Below are the code and all the weights of a small trained network. Each question names an input and a class and asks about switching units off, where a switched-off unit gives its printed mean instead of its output.

import numpy as np


def w(rows, s, z=0):
    codes = np.array(rows[::2]) - 128.0
    scale = np.full(codes.shape[1], s)
    scale[-1] = z or s
    return codes * scale


def norm(h):
    return h / np.sqrt((h * h).mean(-1, keepdims=True) + 1e-5)


def f(y):
    return y / 2 * (1 + np.tanh(0.7978845608 * (y + 0.044715 * y**3)))


def log_softmax(a):
    a = a - a.max(-1, keepdims=True)
    return a - np.log(np.exp(a).sum(-1, keepdims=True))


def net(x, mask):
    res = np.array(x, float).reshape(1, 6) / 4 @ E
    u = 0
    for l in range(2):
        y = f(norm(res) @ A[l][:, :-1].T + A[l][:, -1])
        res = res + np.where(mask[u : u + 10], y, B[l][:, -1]) @ B[l][:, :-1]
        u += 10
    return log_softmax(norm(res)[-1] @ U[:, :-1].T + U[:, -1])


A, B = {}, {}
E = w([
[133,130,126,120],'x0',
[126,126,128,132],'x1',
[121,123,131,140],'x2',
[148,86,254,103],'x3',
[129,134,128,119],'x4',
[203,201,203,214],'x5',
],0.0038)
A[0] = w([
[110,24,66,176,115],'0.n0',
[103,179,86,156,3],'0.n1',
[110,152,138,148,174],'0.n2',
[151,208,107,199,47],'0.n3',
[21,140,28,91,171],'0.n4',
[132,1,172,138,106],'0.n5',
[191,38,183,85,153],'0.n6',
[115,126,118,137,60],'0.n7',
[135,150,151,156,109],'0.n8',
[78,14,196,46,104],'0.n9',
],0.0055,0.003)
B[0] = w([
[138,118,125,117,152],'0.n0',
[151,151,167,128,113],'0.n1',
[127,128,99,115,156],'0.n2',
[125,180,103,141,173],'0.n3',
[169,74,155,148,254],'0.n4',
[98,144,130,101,163],'0.n5',
[89,156,134,98,189],'0.n6',
[140,147,155,157,103],'0.n7',
[192,109,130,134,135],'0.n8',
[77,255,114,88,232],'0.n9',
],0.0075,0.0033)
A[1] = w([
[148,96,161,147,100],'1.n0',
[102,200,241,142,141],'1.n1',
[141,35,105,135,126],'1.n2',
[163,176,94,82,254],'1.n3',
[139,137,231,151,120],'1.n4',
[179,210,61,183,35],'1.n5',
[120,108,74,107,170],'1.n6',
[114,150,109,214,116],'1.n7',
[139,1,96,103,118],'1.n8',
[116,159,158,121,134],'1.n9',
],0.007,0.002)
B[1] = w([
[90,159,125,38,123],'1.n0',
[184,64,82,112,251],'1.n1',
[83,96,3,160,163],'1.n2',
[106,88,137,204,217],'1.n3',
[181,23,102,86,175],'1.n4',
[76,197,213,173,234],'1.n5',
[190,124,130,209,164],'1.n6',
[115,164,191,89,177],'1.n7',
[116,137,76,175,198],'1.n8',
[175,90,122,145,154],'1.n9',
],0.0056,0.0032)
U = w([
[115,78,7,182,254],'0',
[44,170,123,15,168],'1',
[131,221,180,213,67],'2',
[241,46,158,66,21],'3',
],0.012,0.00076)

Each question gives the input, the list of numbers given to net, and the class t.
The units are the neurons (one row each of A and B). Each row of codes is followed by its name. A weight is (code - 128) times the scale printed after its matrix; where a second scale follows, it is the last column's (A, B and U).
mask holds one flag per neuron, layer by layer. A switched-off neuron (its flag False) gives its mean, the last column of its row in B, instead of its output. The means were averaged over made-up inputs and are rounded, as every weight is.
A unit's drop is (log p(t) with every unit on - log p(t) with that unit switched off) / (log p(t) with every unit on - log p(t) with every unit switched off).
The circuit of an input: a set's keep is (log p(t) with only the set's units on - log p(t) with every unit switched off) / (log p(t) with every unit on - log p(t) with every unit switched off). Starting from the 12 units with the biggest drops (on a tie, the unit counted first), units are removed one at a time, each time the one whose removal leaves the highest keep (on an exact tie, the one counted first), for as long as the keep stays at least 0.8.
circuit, biggest first: the units of the circuit, biggest drop first
k most important neurons: the k neurons with the biggest drops, biggest first
k most important neurons of layer l: the k neurons of layer l with the biggest drops, biggest first
drop of u: that unit's drop, to one decimal
input [-4,-3,3,-8,-7,1], class 2: circuit, biggest first -> [1.n5 1.n1]
input [4,-2,-5,6,2,-1], class 1: circuit, biggest first -> [0.n9]
input [-4,-2,-5,5,-6,0], class 1: 3 most important neurons -> [0.n9 0.n4 0.n6]
input [7,6,0,-4,0,1], class 2: 2 most important neurons -> [0.n3 1.n5]
input [-4,-2,1,-5,-4,1], class 2: 2 most important neurons of layer 0 -> [0.n3 0.n1]
input [8,-2,-3,1,1,7], class 3: 2 most important neurons -> [0.n9 1.n4]
input [-7,8,6,5,-4,0], class 1: 2 most important neurons -> [0.n9 0.n4]
input [-6,-8,7,6,2,-2], class 1: drop of 0.n9 -> 0.2
input [1,-3,-3,8,3,-4], class 1: drop of 0.n9 -> 0.2
input [8,3,-6,-7,8,2], class 2: drop of 1.n5 -> 0.1
input [1,6,-8,7,8,-2], class 1: drop of 0.n9 -> 0.3
